Here are made-up elements, facts about them, and rows of numbers that follow some of those facts. Name the element behind each unnamed row.

How the elements are related:
kapaskek ζ:952 σ:buza
desar ζ:155 δ:nako σ:vumus
klepe ζ:952 δ:nisek grapam σ:gretre
siklos ζ:155
tusol ζ:952 σ:siklos
zolikam ζ:155 σ:lipar
zaflol ζ:952 σ:griflem
griflem ζ:952 σ:druna
dape ζ:952 σ:flutren
dradin ζ:155 σ:gapu
votim ζ:952 δ:stegren σ:fluvo
magol ζ:952 σ:drifek
kovum ζ:952 σ:druna
relarik ζ:952 σ:temedrin
diflok ζ:952 δ:vobro σ:dristen
trobuplem ζ:952 σ:laskol
nobra ζ:952 σ:lapogrun
fluvo ζ:155
tromugum ζ:952 σ:lipar
klemus ζ:952 σ:peda
ponim ζ:155 δ:letrul σ:veklim
guflen ζ:155 σ:kiplas
tresar ζ:952 σ:druna
laskol ζ:155 σ:fluvo
temedrin ζ:952 σ:buza
klunul ζ:952 σ:tresar
drifek ζ:952 σ:buza
botu ζ:952 δ:mubru σ:rabro
kliplis ζ:952 σ:klizofe
druna ζ:952
ginu ζ:952 σ:flutren
zeve ζ:952 δ:letrul σ:veklim
tobel ζ:952 σ:buza
netudas ζ:952 δ:boga σ:difil
stakem ζ:952 δ:tromugum lotidom σ:lipar
boga ζ:952 δ:dutros σ:difil
tovul ζ:952 δ:mutak σ:flutren
vumus ζ:155 σ:sirur
robrar ζ:952 δ:baran σ:peda
trastok ζ:952 σ:sitres
lipar ζ:952 σ:kiplas
kigi ζ:155
bateli ζ:952 σ:rabro
kepli ζ:952 σ:putruk
rastir ζ:155 δ:latres σ:griflem
treskal ζ:155 σ:kiplas
tudreplem ζ:155 σ:gruskik
stobis ζ:952 σ:dekliple
noplur ζ:952 σ:kovum
genople ζ:952 σ:tobel
geskol ζ:155 δ:klofiron σ:temedrin
grustin ζ:952 δ:subrom σ:lapogrun
baran ζ:155 σ:peda
laflim ζ:155 σ:kovum
buza ζ:155
bristem ζ:952 δ:dradin σ:gapu
plistos ζ:155 σ:laskol
nupan ζ:155 σ:rabro
sebis ζ:155 δ:dumelel σ:zugur
radim ζ:952 σ:guflen
brogruk ζ:952 σ:dristen
zugur ζ:155 σ:sitres
pemom ζ:155 σ:zugur
pitrosti ζ:155 δ:pimes σ:tobel
dutros ζ:155 σ:difil
skiskudros ζ:952 σ:stukle
mutak ζ:952 δ:ginu σ:flutren
nako ζ:952 σ:vumus
sitres ζ:155
stukle ζ:952 σ:siklos
drizafi ζ:952 σ:gretre
klosus ζ:952 σ:kiplas
subrom ζ:155 σ:lapogrun
stuma ζ:952 δ:noplur σ:kovum
meskur ζ:952 σ:kigi
rekove ζ:952 δ:klemus σ:peda
grapam ζ:155 σ:gretre
putruk ζ:952 σ:buza
dremil ζ:155 σ:rabro
klivo ζ:952 δ:zaskon σ:drifek
kaskagra ζ:952 σ:klizofe
pleklak ζ:155 σ:klosus
klugron ζ:155 σ:guflen
plebo ζ:952 σ:dekliple
latres ζ:155 δ:zaflol σ:griflem
dufo ζ:155 σ:seflu
trinun ζ:952 σ:kigi
fivaskal ζ:952 σ:difil
kiplas ζ:155
dekliple ζ:155
troza ζ:952 σ:trinun
peda ζ:952 σ:kiplas
dubres ζ:952 σ:druna
goke ζ:155 δ:kaskagra σ:klizofe
sosi ζ:952 σ:vumus
ponek ζ:952 σ:dremil
rezum ζ:155 σ:dremil
zaskon ζ:155 σ:drifek
zozur ζ:155 δ:gafos σ:laskol
gafos ζ:155 δ:trobuplem σ:laskol
gapu ζ:952 σ:dristen
keklen ζ:952 δ:gafos σ:laskol
rabro ζ:155
pleta ζ:952 σ:lipar
lotidom ζ:952 σ:lipar
flutren ζ:952 σ:kiplas
dibol ζ:952 σ:fluvo
vabral ζ:952 δ:nako σ:vumus
bruleskos ζ:952 σ:gruskik
vimi ζ:155 σ:gretre
kuflal ζ:155 σ:griflem
viklebri ζ:952 δ:gegi σ:temedrin
mubru ζ:952 δ:botu σ:rabro
dregin ζ:952 δ:brogruk σ:dristen
seflu ζ:155 σ:sirur
saza ζ:952 δ:klivo σ:drifek
klofiron ζ:952 σ:temedrin
difil ζ:952 σ:kigi
dumelel ζ:952 δ:pemom σ:zugur
gobek ζ:952 δ:mubru σ:rabro
dutra ζ:952 σ:veklim
stegren ζ:155 δ:dibol σ:fluvo
letrul ζ:952 σ:veklim
flaskur ζ:952 σ:tretagen
dristen ζ:952
ganu ζ:952 σ:seflu
lobim ζ:155 δ:stobis σ:dekliple
gegi ζ:155 σ:temedrin
plaflam ζ:155 σ:stukle
gruskik ζ:155 σ:kigi
nisek ζ:155 δ:drizafi σ:gretre
treflal ζ:952 σ:fluvo
lapogrun ζ:952 σ:rabro
briketrer ζ:155 σ:veklim
mudrovak ζ:155 σ:buza
klizofe ζ:952 σ:kiplas
grufu ζ:155 δ:tusol σ:siklos
pimes ζ:155 σ:tobel
vobro ζ:952 δ:brogruk σ:dristen
sirur ζ:155
gretre ζ:952 σ:sitres
veklim ζ:952 σ:sitres
tretagen ζ:952 σ:siklos

Some rows with their names:
[  1  -3   0  -2   4   6   3  -3   8   0   8   1  -9  -1  -2  11   0 -14
  -5  -8  -1  -8  -3  -5  -4   4  -4   3   1   2  -8  -1   4  -6   0  -1
  -9   6]: gruskik
[ 12   2   2  16   8   4   4  -3  -6   2   4   5  -5  -3  -1  -1  -5 -15
  -4  -2  -5   2  -6  -9   0   3   0  -2   3   2  -1   4  -1  -8   3   1
   1   2]: dutros
[ 6 -1  2 16 -5  3  0  1 -5  1 12 -5  1 -9  1 -5  1 -2  1  5  0  3 12  1
 -5  8  1  5  2  0 -1  1 -7  1  3 -2  2  0]: kuflal
[  6   7   4   3   3   0   1   3   2   1   6  -3   0  -8   4   0  -3 -13
  -4   1  -1   6   0  -3  -7   1   3   6  -2   0   4   0  10  -1  -3   3
   9  -1]: mudrovak
[ 15   0   1  12  -5   2  -2   0   1   1  13  -5   3 -11  -1  -4   2  -2
   3   7   1   9  16  -1  -4   8  -3   3   4  -2  -4  -1 -12   1   3  -2
   0   2]: rastir
[-5 -6  2  2 -3 -4  0 -1  8 -1 -6  0  2  4 -1 -5  3 11 -2  0  1  3  0  2
  8  0  7 -5 -1 -4 -4  3 -6  2  0  3  0 -3]: radim
[ 3 -3 -1 -7  4 -1  1 -3 -4  1 -3  8  1  2 -1  0 -1  6  0  3 -3  4 -5  1
  1 -2 -3 -3  0  0  0  1 -1  0  1  1  0  0]: troza
[-11  -4  -2 -13   1   2   1  -3   5  -1   2   3  -3   4  -1   9   1   1
   7  -2   3  -8   0  -1   2  -2  -6  -1  -4   2  -6  -1   1   0  -1  -3
  -7   2]: tretagen
[ -5   0   7  12   7   5  -4  -2   3  -4 -20  -3   0   3  -1 -10  -8  14
  10   7   3   6  -9   8   6  -3  -6   9  -2   6  -7   1  16  -7   5  -1
  12  -1]: brogruk
[ 4 -3 -1 -7  4  0  1 -3 -5  1 -3  8  0  2 -1  0 -1  6  0  3 -4  4 -5  1
  1 -1 -2 -3  0  0  0  0 -1  0  2  1  0  0]: bruleskos
[ 8 -1 -1 -4  7 -1  1 -5 -4  1 -3 10  1  2 -2  0 -3  3  4  4 -3  6 -4 -4
  4 -2 -5 -6  0  0 -2  2 -5 -2  2  0  0  1]: boga
[ -7  -6  -2 -14   4   2   2  -5   4  -1   2   7  -4   4  -2   9   1   2
   5  -2   1  -6  -3  -1   2  -2  -7  -2  -3   2  -7   0   1  -1   0  -2
  -8   3]: lapogrun
[ -4   6   2 -13   4  -4   0   2   0   1  -1   2   6  -3   5   0  -4   1
   6   6   2   7  -1   0  -2  -6   1   2  -7   0   5   0  11   4  -4   2
  11  -4]: magol
[ 11  15 -10  -2  -1   7  -7  13 -30  -3  -5  -9   0  -9  -4   1 -12  -5
 -21  -7  -3 -11   2  -9  -5 -10  19   4   8  -2  13  -7 -10   3  -1  11
   1   8]: nisek
[  5  -3   4  16  -4   0   0   1  10   0   1  -6  -2  -3   0  -6   2  -4
 -12  -4  -1   2   0  -1   2   7  10  -1   3  -4  -4   3  -4  -1   0   4
  -1   0]: klugron
[-5 -1  0  4  2 -1  2 -1 -9  1 -3  5  1  3  1 -3 -2  4  5  3 -1 -1 -3 -1
  4 -3  0 -3 -2  2  3  3  0  0  1 -1  3 -3]: tusol
[ 12  13  -4  20  -7   1  -4   9 -11   1  -5 -11   0   0  -3  -7  -2 -12
  -3  -5  -2  -4   0  -3  -4  -1   0   0   8   2  14  -4   0  -3   0  -5
   0   1]: briketrer

Rows to name:
No name comes twice in this set of rows, the named rows included.
[ -7  -1   1  13  -1  -1   1  -2 -13   1   5   2   5   0   1  -6  -2   8
  18  10   4   2  11  -2   6   0  -2  -4  -2   2   1   5 -11   2   3  -5
   3  -3]	zaflol
[  5  -4   1  -1  -3  -5  -3  -3  15  -1  -4  -1   5   2  -2  -5   3  10
   0   2   2   9   3   0   8   1   3  -8   0  -6  -8   1 -12   3   0   3
  -2  -1]	tovul
[12  0 -2 -9  3 -2 -2 -3  2  0 -1  6  4 -1 -2 -2  0  7  4  6 -2 10  1 -1
  2 -1 -5 -5  1 -2 -2 -1 -7  1  1  0  0  1]	votim
[  0   1   0   6   6  -1   2  -3 -10   1  -3   7   2   3   0  -3  -4   1
   9   4  -1   3  -3  -5   6  -3  -2  -6  -1   2   2   4  -4  -2   2  -1
   3  -2]	dibol
[ -4  13 -10  -8   1   3  -6  11 -38  -3 -12  -3   4   1  -3   0 -13   7
  -8  -4  -1 -14   0  -7   3 -17  18  -1   3   0  16  -4 -11   5  -1   9
   2   4]	drizafi
[  5   2   2  17   2   3   3   1  -7   2   4  -1  -4  -3   1  -3  -3 -10
  -5  -2  -3  -1  -3  -4  -2   4   3   1   2   2   3   3   2  -4   1   0
   3   0]	dradin
[  2   8  -5   4  -5  -3  -3   5 -12   0  -9  -3   4   5  -2  -6  -1   4
   6   1   0  -2  -1   1   2  -6  -2  -4   3   1  11  -3  -2   1   0  -4
   1  -1]	trastok
[ 4 -1 -1 -2  3 -1  1 -3 -5  1 -2  7  2  1 -1 -2 -2  5  4  4 -2  5 -3 -2
  3 -2 -3 -5 -1  1  0  2 -4  0  1  0  1 -1]	mubru
[  8   0   2  15   4   4   4  -1  -8   2   3   3  -5  -3   0  -2  -3 -10
  -7  -2  -5   1  -6  -4  -2   4   2   1   2   2   1   3   2  -5   2   1
   2   0]	subrom
[-1  8  2 -9  6 -5  0  0  1  1  1  2  7 -3  4  0 -5 -2 11  7  3  9  1 -4
  1 -7 -1 -1 -6 -1  4  1  6  2 -4  2 11 -4]	klivo
[ -1  -4   2   7  -2  -5  -1  -3   9   0  -5   0   3   4  -2  -6   1   8
   2   1   2   5   1  -2  11   0   5  -9  -1  -4  -6   4 -10   1   0   3
   0  -2]	mutak
[ 8 -2 -2 -7  3 -2  0 -2 -1  1 -1  7  2  0 -1 -2 -1  7  3  5 -3  7 -1  0
  2 -1 -4 -4  0 -1 -1  0 -4  1  1  0  0  0]	botu
[ 30   5 -10   4 -18  -2  -8  11  -3   1  14 -19  -3  13   3 -11   3   0
  -6 -10  -5   2   1   2  -7   3  -1   5  10   0   8 -16   6  -5  -2   5
   3  -2]	ponim

Now the same elements, written a new way:
Some elements and their rows:
[  4   3  -1  -1 -21  -3  -4  -8   1  10  -3 -10 -18   4  14]: grustin
[ -8   6 -11   0 -13  -5   3   0   4  -1  -2  -2  -4   6   4]: tusol
[  2 -12  17  -3  -9  -8  10  13   7   3   2  20 -20   3   1]: tovul
[-11   7  -9   7 -21   0  -6   2 -18  11 -11 -14 -15  22  -5]: difil
[ -1 -10  15  -6  -7  -6  10  15   8   0   1  18 -17   4   1]: robrar
[ -6   6 -13  -1 -15  -4   1  -2   5  -3  -3  -3  -5   6   6]: treflal
[-11   7 -10   7 -22   0  -7   1 -17  10 -11 -14 -15  21  -5]: lapogrun
[  4  13 -15  -3 -17   4 -18  -6   3  -2   7  -3 -10   4   1]: subrom
[ -6   6 -14   0 -17  -4  -3  -3   1  -3  -4  -5  -6   7   5]: bruleskos
[-15   8  -6   7 -13  -3   3   7 -13  12  -8  -9  -9  19  -8]: dristen
[-15   8  -5   7 -14  -3   4   7 -15  14  -8 -10 -10  20  -8]: tretagen
[  3  14 -14  -3 -16   3 -16  -5   4  -3   8  -1  -8   4   1]: nupan
[-15 -10   9   0  -5  -5  10  29  -9  -2  -7  20 -14  21 -21]: lipar
[-19   8  -5   9 -10  -6   6   9 -12  22  -3 -18  -4  -5 -15]: putruk
[-16   4  -7  -1 -16   4  -4  -1   3  -3  -3  -7  -1   6   7]: trobuplem
[ -5  15  -8   4 -15   6 -13   4 -13  13   3  -8 -14  19 -11]: fluvo
[-10  22   5   0   5 -12  -9  -5 -27  20  -7  -7  -4  19  -4]: gretre

Which element is each row?
No name comes twice in this set of rows, the named rows included.
[  2  14 -16  -3 -16   4 -15  -4   6  -3   8  -1  -8   5   1]	plistos
[-16  -6   7   1  -6  -5   9  26 -10   1  -7  15 -14  21 -19]	klosus
[ -4  12 -10   2  -9  -4  -7   0   8  10  15  -5   0 -22  -8]	zaskon
[  4  12 -12   0 -18   2 -18  -6   3  -1   7  -1 -11   4   0]	dutros
[ -4  13 -11   0  -7  -3  -7   1   9  10  15  -7   2 -23  -8]	gegi
[-27  11 -10  13  -9   1  36  16   4  19  -1  -8   0  35  -7]	griflem
[  5  23  -2  -5   2  -7 -20 -11  -4   6  10   5  -1   2   1]	pemom
[  1  10   4   8 -13   2  17   0  20  22  19   2 -12  13   6]	latres
[  0  13   2   5 -10   4  18   2  20  21  18   1 -10  13   6]	rastir
[ 15  22  14  -7   1  -9 -20 -16  -6  24  13   0 -13  -1   9]	nisek
[-13   7  -8   7 -19  -1  -3   3 -17  12 -10 -13 -14  21  -7]	trinun
[  6   1   2   2 -23  -5  -4 -10   1  13  -2  -9 -21   4  14]	netudas
[ -4   4   3   2 -11  -9   7  -1   6  23   6 -14  -6 -23   5]	viklebri
[ 14  20  14  -5   0  -7 -18 -15  -5  23  13   1 -14  -1   9]	sebis
[  3  11   3  -1  -9  -1  -7  -2   7  23  17 -10 -10 -23   0]	pitrosti

Now the same elements, written a new way:
Known rows:
[  4  -3   9  -4  -7  27  -8  -1  -6 -13  34  -6  -1  13  -9]: peda
[ -1 -27   5   3 -16  27   0  -3  -6  12   3  -1  22  -8  -4]: dremil
[ -4   1  -1   2   6 -13   4   1   1   1  -7   0  -2   1   0]: flaskur
[  4  16   3   5   1  -1   0   0  -2 -17   3  -7  -6   5  -3]: robrar
[  6  26  -4 -10  -9  -9   6   1   7  14 -17  -8   5   2  -1]: grapam
[  5   9  -6  -3   8 -27   2  10  -4  -8  -6  11  -6   0   2]: viklebri
[  5 -13  -4 -15   4  -8  -4  13 -10  -2  25  19  -1   5  -3]: temedrin
[  3 -11  -1   5  17  19  14   1   3   0 -40  -4 -24 -10   0]: keklen
[  1  24  -5 -10  -3  -9  11   0   8  11 -20  -7  -4  11  -6]: dutra
[  3  17   4   3   2 -12  -1   3  -3 -14   6  -7  -3   6  -4]: pleta
[  8  18   5   2  -5 -13  -6   3  -4 -10   8  -8   5  -3   1]: zolikam
[ -2   0  -1   8   3  19   5  -5   4  -6 -17   1   4   2   1]: boga
[  0   8  -4 -22 -13  32   9  -5   8  21  -3  -6  -2  20 -13]: veklim
[  8  17   5   3  -5 -11  -6   3  -4 -10  10  -8   6  -4   1]: treskal
[ -6 -10  -1   3  15 -10 -11  -3   7   5  13   6  -6  -8  14]: kuflal
[  4  -3   9  -4  -6  28  -8  -1  -6 -13  35  -6  -2  13 -10]: flutren
[  8  17   4   5  -6  -1  -5   1  -2 -12   4  -7   3  -4   3]: goke

Which element is each row?
No name comes twice in this set of rows, the named rows included.
[ -3   2  -2   5   5  -3   4  -1   2  -3 -11  -1  -5   1   1]	bristem
[  9   9  -4  -2   1 -23  -3   8  -4  -4  -2   8   3  -9   7]	pitrosti
[  9 -13  -2 -14  -3  -4  -9  12 -10   3  27  17   8  -3   2]	buza
[ -2  -8   1   4  14  -4  10   2   2   3 -25  -2 -10  -6  -1]	trobuplem
[ 12 -14   1   3  17  25  14   4   2   5 -50  -7 -26 -22   4]	gafos

